(in the rows, 128 means zero)
Each row has a class, written after it, and each block has its own classes.
[113 125 132 135 105 104 133 128 116 145 134 124 114 130 138 117 145 137
 100 148 153 127 121 151 151 150 102  89 139 125 142  95 130]
lif
[134 136 145  89  97 156  81 122 160 162 104 115 171 136 111 121 118 117
 148 114  98 151 120 106 114 119 145 112 127 115 154 218 157]
Vivi
[127 101 160 121 134 160 153  99 128 148 160 135 112 140 121 117 131 164
 110 135 143 124 114 155 168 175  98 149 125 132 125 109 115]
lif
[150 152 151 148 172 110 141 134 106 130 141 120 126  88 140 104 139 144
 105 100 145  86 152 145 108 116 105 147 128 165  93  83 112]
fugaf
[148  99 131 145 110 132 132 105 133 172 185  97 143 154 139 111 141 133
 129 113 105 101 161 130 103 121 169 159 101 172 148 166  95]
bal
[127 104 152 103 113 188 106  98 172 145 132 166 140 139 109 149 107 140
 171 128  86 155 119 108 114 214 180 135  96 114 171 195 114]
Mamut
[143 138 156 131 129 106 121 149 133 129 119  90 142 108 136 131 152  97
 145  96 145 118 160 121 115  63 147 125 136 142 118 146 121]
fetub
[143 107 140 193 151  89 177 121 102 126 168 149 100 110 121 122  95 149
  99  97 123  87 130 131  92 149 110 191 143 174 118  75 122]
bal
[141 123 140 130 123 154 114 128 146 147 130 133 157 121 129 126 119 112
 167 120 111 148 134 112  91 136 170 121 108 131 153 184 112]
Ramo
[142 120 132 118 126 131 100 112 150 153  71 108 127 167 123  96 175  79
 150 103 119 145 138 118 116  95 163 157 106 130 162 193 110]
bikoz
[132  86 152 122 129 167 143 106 161 150 156 143 121 122 128 140 146 139
 152 131 139 146 117 146 143 196 160 123 106 109 139 149 131]
fetub
[123 132 115 104 122  92 128 125 127  75 113  92 133 137 148 153 128 114
 156 153 155  99 116 131 183  65 104  80 135  90  56 136  87]
bal
[143 103 185 155 152 168 137 114 143 164 135 159 131  95 115 116 129 148
 132  94 126 154 121 141  93 216 167 154 117 136 146 136 159]
fetub
[117 116 164 121 139 145 137 122 122 114 152 152 130 103 119 138 111 170
 138 141 164 124  86 149 163 152 102 128 127 107  90 122 131]
fugaf
[141 135 166 136 167 132 139 125 116 128 133 142 116 100 125 118 132 155
 130 120 145 108 115 151 146 142 104 161 126 128  94 107 114]
fugaf
[115 127 156 125  96 152 118 146 157  99 108 138 157 122 114 165  96 113
 181 137 141 147  95 100 121 126 148 117 127 109 145 175 136]
dod
[151 174 168 102 137 129  86 139 134 152   4 122 157 142 118  98 139  65
 187  99 127 171 124 111 114  69 157 117 130 109 153 189 119]
Ramo
[124 106 141 113 111 168 122 109 144 132 156 129 135 129 103 120 137 143
 152 125 123 143 110 130 148 144 131 162 118 126 157 182 144]
bikoz
[140 128 157 127 150 160 127 108 154 151 134 146 150 106 125 111 121 148
 152 127 106 155 131 144 120 172 145 146 116 131 149 142 147]
Ramo
[135 136 151 157 158 106 158 136 135 104 134 125 116 102 126 133 141 132
 124 113 154 107 132 129 131 116 108 175 146 155 110  82 133]
dod
[132 134 176  89 110 157 111 118 151 146  66 137 125 119 102 108 158 126
 159 110 154 193 111 147 159 151 138 107 148  96 177 151 188]
fetub
[125 124 121 133 145 128 118 126 160 108 112 133 127 117 114 155 109 125
 139 125 108 113 125 101 119 153 131 122 133 116 113 157 114]
Vivi
[109 150 101 105 100 133  94 148 146  93  54 124 144 140 105 165  75  89
 165 146 108 132 112  76 126 105 133  57 136  96 126 192 105]
Vivi
[114 108 110 147 124 139 150 125 113  99 178 140 132 103 119 125  97 147
 114 132 132 115 109 132 121 144 107 124 122 138  99 116 138]
bikoz
[125 108 124 152 136  92 157 125 105 130 181 147 117 123 126 126  96 149
 105 122 125  98 132 135 120 135 118 155 124 151  98  85  94]
Mamut
[126 130 158  93 133 164 105 117 141 131  81 135 171 114 133 136 134 155
 158 154  97 167 121 148 165 177 138 113 110  88 125 186 124]
mubuk
[125 124 123 113 121 169 125 126 138 128 114 149 117 136 115 120 112 144
 155 129 106 142 129 116 121 150 135 120 125 119 173 173 111]
Tegeg
[133 145 161 134 121 100 114 143 113 154  75 106 150 118 144 112 152 106
 113 111 132 128 135 144 116 127 125  88 133 126 133 120 133]
lif
[126  95  95 160 118 103 142 129 118 135 184 110 122 132 132 121 149 119
 100 125 136 105 131 128 106 112 135 147 113 151 114 120 123]
bikoz
[133 132 117 106 115 146 140 117 136 113 119 126 135 145 135 121 132 115
 151 141 153 129 107 139 161 118 117 109 116 116 110 128 114]
dod
[125 100 146 144 122 133 137 109 126 145 183 161 144 117 128 124  95 160
 118 111 115 127 110 144 101 187 149 134 105 138 117 114 137]
Mamut
[119 140 112 168 137 101 121 131 134 129  90 157 115 108 103 124  80 136
  92 118 107 139 119 106  80 179 112 125 157 139 148  95 184]
Vivi
[131 112 105 171  95  90 143 124 113 135 124 134 108 165 122 132  88 110
 128 123 120 113 129 102  89 117 135 148 132 158 166 132 110]
bal
[123 141 122 136 119 118 112 129 136 116 107 141 122 131 117 132 106 122
 140 123  95 129 153 111  99 143 159 119 124 142 151 131  99]
Mamut
[121 134 144 101 152 135 129 126 125 113  92 132 114 131 126 118 136 155
 149 137 153 140 103 145 182 116  93 122 140  85 109 133 126]
Tegeg
[144 109 171 160 158 141 147 107 129 166 197 155 107  95 107  93 125 185
  83  90 159 123 127 140  96 162 108 219 138 184 144  71 189]
fugaf
[137 112 174 147 143 142 146 135 132 147 165 152 151 102 117 118 112 154
 127 108 117 121 125 119 103 162 128 167 136 139 133 118 159]
keka
[129 164 135  78 152 103 115 139 156  57  48  89 111 118 130 172 153 101
 177 155 148 114 119 128 191  96  92  68 149  48 105 147  82]
zatig
[127  96 126 134 125 127 159 139 107 141 166 128 132 147 136 129 120 144
 137 150 143 111 121 131 163 136 118 134 112 117 113 110 106]
keka
[108 130  93 141 103  80 127 156 114 124 120 126 117 133 145 126 117 123
 120 144 146 125 115 130 117  93 116  75 138 108 134 104 142]
Tegeg
[121 121  92 143 108 110 130 129 110 121 128 128 122 131 118 100 123 106
 100 115 138 131 127 116  99  93 121 118 134 150 127 123 142]
bikoz
[120  97 107 183 118 100 162 142 125 109 187 140 130 117 146 161 111 126
 123 143 153  98 100 125 112 146 131 132 116 135  94  93 123]
dod
[147 144 151  93 132 153 106 124 143 144  46 104 137 151 125 119 165  85
 182 116 119 148 152 125 152 101 166 110 117 110 143 199  78]
fetub
[149 145 167  98 193 111 136 121 138 118  71  86 124 135 144 134 159 107
 153 129 131  96 135 152 181  95 111 130 116  88  74 145  52]
zatig
[114 105 110 134  90  97 123 150 131 126  80 142 136 141 139 170 113 103
 141 158 120 156 113 109 114 141 145  95 118  96 155 160 119]
mubuk
[132 123 164 153 165 100 139 139 131 112  96 139 133  99 136 120 141 121
 118 111 171 137  96 140 129 131 121 143 138 113  72  82 160]
dod
[152 147 162  88 176 145 112 112 162 126  92  81 100 143 120 117 172 115
 150 118 133 119 166 119 165  85 126 168 129 122 132 163  79]
zatig
[126 118  96 161 131 102 133 155 112 121 171 109 117 121 148 131 138 130
 122 123 136  90 148 118 103  89 141 116 123 141 110 121  92]
Tegeg
[147 136 128 129 151 115 117 126 129 164  79 119 105 147 102  82 121 110
 100  93 125 130 149 107 104 105 124 169 143 157 144 124 128]
Vivi
[138 134 111  98 117 123 108 115 146 169  90 106 124 162 125 103 151 112
 138 132 108 132 138 140 164 124 130 120 117 117 156 160 119]
Vivi
[117  80 109 152 107 127 139 132 144 110 129 147 108 145 134 175  96 125
 129 148 128 150 127  91  89 160 151 147 110 128 155 148 111]
mubuk
[124 133 157 101 100 134 116 111 138 157  65 132 114 150 128 105 163 122
 130 136 141 166 110 161 162 172 116  84 133  97 182 129 147]
lif
[150 107 171 132 173 132 174 119 122 141 119 142 103 146 126 107 142 144
 139 115 135 114 128 147 157 159 107 189 121 123 128  96  99]
keka
[116 115 127 139  94 118 127 117 149 132 148 155 117 146 113 145  95 132
 148 122 100 134 138 109 105 149 152 152 120 151 189 145 120]
Mamut
[113 103 110 205 109 107 166 139 112 124 194 147 105 111 129 164  87 149
  86 142 115  90 136 118  74 201 118 126 131 170 154  70 121]
lif
[100 145 112 125  92  80 124 157 122  69  96 111 137 106 150 178 122 112
 139 168 154 111  99 140 162 127  89  12 145  69  99 102 123]
lif
[132  94 104 159 120 147 172 106 125 153 244 137 139 126 139 137 111 174
 136 157 114 106 127 159 129 187 135 142  94 154 142 116 102]
Ramo
[137 136 128 107 104 134  95 142 125 141  94 102 143 158 132 133 129  96
 171 138 132 122 133 111 136  68 152 120 104 118 134 193  74]
fugaf
[106 166 114  92  98 110  84 166 129  80   4 128 139 127 125 131 103  84
 153 126 139 172 108  93 105  55 125  25 161  71 130 163 151]
Tegeg
[145 150 184 131 177 130 138 132 122 117  77 127 143  78 128 108 133 130
 135  87 138 134 142 153 126 137 126 114 140 126  93 108 138]
fetub
[118 133  81 134 101  98 122 140 126  86 121 130  95 161 120 160  94 101
 152 147 118 106 150  84 118  93 142 118 125 135 133 139  49]
Mamut
[111  98 147 157 144  99 173 142  99 108 165 152 134  74 133 147  94 159
 110 135 184 123  78 163 154 162  94  91 142  95  49  61 160]
fetub
[139 128 144 113 125 154 127 103 122 162 134 155 140 130 115  86 109 145
 116  99  94 141 146 137  99 164 151 133 114 158 146 131 119]
Mamut
[135 131 158 100 137 143 130 137 135 127  77 127 137 154 128 125 137 107
 178 134 123 128 133 114 158 116 136 122 118  99 134 169  76]
keka
[110 137 120 149 121  96 131 145 125  87 120 116 113 109 138 153 121 125
 113 148 146 105 132 126 131 134 102  78 148 118 111  88 112]
lif
[114 146 148 117 127  98 109 148 126  94  18 138 140 114 135 150 110 115
 136 143 144 177 103 122 127 128 113  88 142  79 115 125 161]
mubuk
[137 135 183 139 149 123 121 140 130 128  49 143 158 123 126 120 112  98
 154 102 148 150  89 122 116 112 138 145 127 109  98 145 142]
dod
[110 101 103 176  97 108 139 158 131  96 149 134 119 112 133 181  94 106
 142 138 153 122 124  97  78 150 165  72 123 123 131 128 113]
fetub
[132  94 148 184 145 104 178  95 109 157 217 168 122  93 133 107 105 194
  70 118 125 108 103 169 111 211  97 169 137 159 103  56 186]
bal
[128  86 121 125  96 165 145  85 149 150 203 139 136 143 129 133 114 165
 147 151  98 120 117 151 152 192 144 131 102 130 152 158 124]
bal
[146 155 176 110 147  95 108 126 123 154  92 129 139 104 117  73 147 125
 110  70 130 141 145 143 116  92 126 154 150 144 124  98 164]
Mamut
[143 140 159 125 174 139 135 131 129 134 101 118 116 129 129 113 149 137
 151 106  96 108 159 132 135 100 131 174 126 139 127 161  73]
Tegeg
[120 139  86  91  93 112  93 127 148 128  50 120 106 171 114 127 136  85
 133 145 138 158 107 103 143 102 124  73 142  88 142 159 137]
Vivi
[125 122 157 146 124 123 140 115 140  99 177 137 143  84 125 141  95 165
 129 114 128 113 111 138 121 148 109 133 147 134 110 112 177]
bal
[136 138 157  91 141 142 116 112 139 138  75 121 144 136 125 114 119 119
 139 129 121 145 115 142 138 131 124  94 123  89 128 165 111]
zatig
[112 108 132 149 104 135 128 139 135 119 121 154 128 110 119 154 108 120
 143 135 152 153  99 120 105 178 159  72 129 102 135 137 146]
fetub

A new block, with new classes.
[115 103 156 127 122 113 147  93 131 133 117 154 130 135  99 130 136 134
 145 119  98 127 131 147 124 136 150 144 126 119 108 125 105]
pok
[106  80 159 148 129 110 129 125 146 131 199 103 167 139 117 119 116 150
 120 109 155 134 117 125 101 151 175 184 115 136  91 129  86]
lasa
[103 105 134 138 149 144 104 106 116 149 102 136 136 153 159 114 161 125
 104 136 118 125 113 126 105 120 145 145 130  91 115 122  75]
lasa
[125 120 129 114 125 139 154 112 112 114 111 151 118 116 170 152 156 123
 139 130 157 118 142 153 125 106 121 122 134 130 140 124 131]
kegef
[179  87 170 134 118 127 135 130 138  92  46 184 152 162 114 156  88 149
 159 130 141 163 154 129 132 134 129  98 147 150 133 105 124]
dazin
[149 113 150 134 112 134 130 143 145 119 100 130 121 128 140 145 135 149
 145 146 108 139 116 139 128 118 139 135 154 126 139 122 108]
Zeti
[115 105 142 146 123 133 157 123 137 123 108 135 133 115 131 154 131 122
 144 111 113 153 165 133 108 121 136 117 128 115 135 147 126]
lati
[159 129 126 130 140 112 149 161 146 127 108 160 121 130 118 155 140 121
 128 130 103 167 103 134  96  98 114 153 127 122 136 126  86]
kuzo
[110 131 158 137 151 161  63 143 152 140 138 117 137 159 116 119 133 134
 164 129 110 114 123 125 123  85 130 160 135  91 144 123  86]
lasa
[144 137 126 141 130 140 134 147 147 154 115 152 140 131 162 156 135 143
  90 129 129 147 150 138  89 110 121 151 145 138 115 135 108]
kegef
[112 123 135 112 114 148 126  93 126 114 121  96 147 136 128 134 166 151
 141 145  94 136 104 146 105  92 139 121 147 146 127 139  90]
pok
[196 104 156 128 149 166 130 205 138 173 139 112 192 149 147 148  87 159
 127 127 113 135 134 142 103 131  68 190 148 126 108 132 156]
lasa
[150 117 111 152 108 116 151 148 165 118 156  89 149 127 120 158 134 147
 132 133 151 146 132 155 105 136 129 152 132 142 117 141 140]
Zeti
[ 94 121 126 164 131  96 157 114 156 146 155 133 141 130 140 143 145 102
 124 118 140 152 145 164  96 129 142 151 124 128 105 132 106]
lati
[108 106 142 147 130 116 151  90 151 127 150 140 154 149 124 152 146 140
 128 124 155 135 146 155 108 118 161 163 127 104 120 122 124]
lasa
[ 99 125 103 142 113 107 172 119 134  77 161 112 133  69 110 165 179 122
 106 107 143 117 136 118  93 152 141 140 123 130 120 129 179]
kuzo
[156 135 152 125 115 115 138 141 145 120 122 143 120 132 139 145 129 154
 160 151 118 139  94 155 116 118 143 150 141 126 162 134 104]
Zeti
[113 105 145 146 131 108 134 143 138 115 145 146 130 125 139 130 123 123
 133 104 115 139 142 173 131 125 143 117 135 127  92 103 154]
kegef
[134 124 115 128 118 140 141 100 143 117 149  97 135 144 124 144 155 150
 128 114 115 151 140 156 119 126 158 142 129 126 120 137 146]
kegef
[114 142 151 121 122 162 126 117 132 121 120 115 114 151  84 138 131 139
 178 132 118 122 127 124 164 123 164 138 151  98 140 114 138]
lasa
[129 157 162  97 115 180 123 114 105 108  83  87 132 106 137 134 141 143
 125 129  98 142 148  83 171 179 126  77 164 154 118 121 143]
pok
[145 125 125 141  93 106 148  99 137 150 131 122 143 157 114 129 154 136
 116 128 105 140 124 159  97 130 169 188 148 112 116 138 123]
Pozok
[139 143 127 145 135 143 120 135 161 122 123  95 138 158 129 152 125 174
 121 125 147 161 123 128 131 132 136 129 146 135 131 135 128]
Kebud
[196 131 106 108  99 123 161 168 147 153 121 162 129 155 118 125  96 119
 141 142 139 145 148 115 113 119 121 168 120 163 172 135  99]
dazin
[123  88 154 145 135  97 110 109 165 113 107 173 111 132 144 174 134 139
 121 137  87 125 142 145  99  67 130 140 144  84 108 124  86]
sotum
[132 120 130 137 114 133 156 132 151 115 107 125 144 121 148 158 146 145
 100 114 130 150 167 140 105 144 135 129 146 137 134 123 152]
kegef
[132 136 103 127 121  93 138 138 157 134 151 130 108 158  63 151 117 115
 149 133 102 125 114 133 106 113 119 165 127 127 108 109 114]
kogop
[127 142 132 126 116 139 132 123 118 153  80 152 105 135 100 151 127 143
 144 158 100 130 110 115 105  81 128 149 140  92 147 133  77]
Kebud
[143 106 126 180 117  82 129 175 175  97 123 196 119 135  38 113 120 118
 139  87 188 113  99 105 135 252 156 216 178 155 110  22 166]
Pozok
[116 135 130 135 123  95 126  93 139 111 132 123 136 136 114 147 141 113
 140 126 139 142 145 144  96 131 122 134 119 119 145 131 122]
lati
[147 109 135 116 133 130 149 127 134 103 118 173 128 127 111 151 130 123
 176 116 125 132 120 127 112 109 122 139 121 127 143 116 115]
kogop
[146 118 130 124 117 110 132 139 129 119  86 169 110 149 141 139 129 127
 144 148 108 124 119 134 107 110 132 131 137 135 152 122 100]
dazin
[133 133 137 123 107 116 158 102 153 127 146 129 146 136 109 136 137 141
 127 114 124 137 150 148 127 154 154 141 137 151 121 130 143]
pok
[130 136 129 152 129 143 132 168 163 144 138 112 149 139 127 125 121 135
 156 119 115 140 109 162 127 136 142 139 140 143 114 118 129]
Kebud
[132 102 137 147 120 141 150 120 143 116 136 130 147 124 125 160 138 141
 128 106 149 144 161 149 122 133 139 144 144 137  89 116 151]
kegef
[121  77 112 107  76 123 136  94 165  82 205  53 111 188  65 104 140 113
 191  78 203 135 170 127 181  79 200 147 119 149 152 153 102]
kogop
[127 111 141 123 122 133 154 117 126 131 113 149 121 136 135 156 146 125
 144 124  97 127 132 138 119  92 134 145 145 111 113 129 116]
kogop
[121 127 132 140 113 118 134 140 159 130 158 101 130 137 110 127 120 145
 141 118 119 133 126 138 128 134 152 153 130 129 138 124 132]
Kebud
[135 120 140 116 135 118 134 117 116 127 116 163 111 142 124 141 131 127
 137 135 120 130 133 125 118 105 132 145 125  86 140 118 109]
lasa
[102 128 132 127  92 101 133 103 136 113 135  86 135 124 161 143 146 140
  80 138 127 110 137 144 113 135 165 117 161 128 101 148 147]
sotum
[153 103 139 137 109 121 134 123 134 120  92 159 126 127 141 146 140 149
 128 146 109 135 121 146 100 104 144 130 141 115 132 135 104]
Zeti
[125 151 147 118 120 145  90 109 155 139 104 139 138 152 108 126 151 140
 135 148  73 135 123 133 108  80 125 143 157 132 150 112  78]
pok
[148 132 122 134  83 113 162  85 125  91 132 101 157  77 127 168 212 118
 112 126 125 149 179 120  89 156 116 186 143  81 150 116 177]
Zeti
[124 125 123 139 112 126 143 131 154 134 139 123 132 130 115 128 131 134
 140 120 133 127 132 135 120 135 153 150 125 131 141 125 118]
Kebud
[141 151 129 114 114 116 136 156 139 110 112 140 130 127 118 142 126 141
 134 132 130 135 122 133 107 130 116 113 152 165 144 127 120]
pok
[158 116 116 118 106 117 168 140 118 107  79 178 115 132 132 140 126 122
 154 138 133 140 126 123 104 128 144 115 124 147 159 135 105]
dazin
[127 114 123 141 109 145 191 145 144 120 134 130 152 114 138 147 115 142
 124 108 151 145 156 165 131 153 159 103 139 170 104 126 183]
kegef
[124 102 151 136 109 140 128  92 117 123 135 144 130 155 114 125 147 121
 179 135 119 124 127 155 157  81 160 156 154 113  95 109 132]
dazin
[145 135 141 134 140  82 125 177 160 134 100 153  98 158  94 152  82 119
 150 137 109 173 123 123 111 117  90 141 133 121 164 110  81]
lati
[145 111 130 128 112 141 151  94 129 137 119 135 123 115 146 148 153 130
 140 154 107 115 125 144 128 125 140 147 127 124 108 127 109]
Zeti
[121 116 127 126 115 119 133  91 135 107  93 135 135 144 157 142 148 141
 117 157  81 132 124 138 102 119 146 108 132 141 137 114 117]
dazin
[143 129 132 174 122 126 126 191 165 130 168 127 177 102  89 150  96 165
 138 144 117 160  86 145  67 114 124 155 143 155  83 121 122]
Zeti
[134  88 141 130 135 143 136 145 143 119 113 145 134 140 146 141 135 135
 144 108  99 132 134 138 118  89 124 134 141 117 136 127 128]
kogop
[136 124 151 134 129 112 147 127 164 133  94 195 130 134 126 139 124 149
 118 115 105 149 144 132 102 133 149 133 133 135 153 130  95]
pok
[160 111 139 139 114 100 147 136 149 127 113 159 118 143 132 146 119 143
 121 120 111 147 138 136 116 131 145 154 144 125 131 123 122]
Pozok
[145 131 121 140 116 122 158 145 135 126 102 169 109 121 115 160 116 121
 160 131 125 132 138 142 119 107 131 124 134 123 128 132 128]
Pozok
[142 106 135 131 135 126 152 109 146 138 151 129 150 158 125 149 140 143
 141 113 133 146 114 143 101 117 143 180 122 125 114 146  99]
kogop
[143 107 127 132 142 128 165 127 137 119  83 172 116 117 123 157 138 139
 112 131  76 153 101 124 101 122 143 120 120 126 118 124 101]
kuzo
[161 105 126 138 120 112 147 144 161 120  84 177 137 164 135 141 116 150
 123 141 101 176 131 134  92  99 137 136 135 137 167 117 100]
dazin
[152 109 150 111 115 117 119 127 129 126 103 162  98 152 113 150 128 123
 149 132 126 107 151 118 122 109 142 154 137 106 136 123  81]
lasa
[ 56 106 131 125 125  69 126 133 111 104 180 183 151  65 173 102 117  94
 130 147 136  65  91 184  68  86 120  61 102 203  89 105  91]
pok
[118 119 133 163 128  94 143 166 169 140 143 118 134 159 122 150  97 138
 126 131 110 143 146 157 123 124 128 140 136 129 106 128 152]
dazin
[122 137 107 110 104 156 124 146 123 124 114  86 122 112 168 128 165 124
 129 143  98 117 105 127  97  97 146 117 149 123 142 171  92]
sotum
[135 143 175 129  99 114 101 171 126 128  88 164 102 146 123 126 123 116
 144 136 115 143 145  98 137  89 134 155 180 107 160 110  90]
dazin
[ 84 113 134 166 136 154 184 108 173 111 151 134 179 106 110 164 131 168
 117 122 202 100 108 146 121 164 161 149 137 181 118 118 187]
kuzo
[136 106 124 139 114 121 198 154 134 130 153  76 145  89 162 176 123 147
 121 108 114 130 159 143 111 183 129 127 114 141  89 164 169]
Kebud
[ 98 162 138 131 103 155 115 158 166 116 148 105 130 129  64 129 125 129
 188 126 146 100 129 136 154 120 141 125 168 171 137 114 141]
pok
[118 121 134 137 136 110 146 126 149 128 154 133 134 150 122 143 122 143
 132 123 155 128 127 142 118 142 154 155 122 117 132 127 127]
lasa
[140 113 139 129 126 133 141 154 133 119  98 151 124 127 139 142 124 145
 126 119 116 148 130 139 109 131 136 122 139 135 133 124 119]
kegef
[133 120 110 141 132 112 175 112 131 128 138 164  99 124 139 151 136 120
 164 112 122 132 139 164 129 112 157 128  99  97 126 163 140]
Pozok
[104 146 130 141 129 120 111 111 131 117 141 101 129 141 122 118 136 142
 120 121 101 140 107 138 118 160 156 120 144 129 123 126 157]
lati
[116 121 148 131 118 138 135 133 135 130 149 132 134 149 101 123 117 129
 161 107 140 134 122 132 140  98 158 143 144 125 118 133 122]
kogop
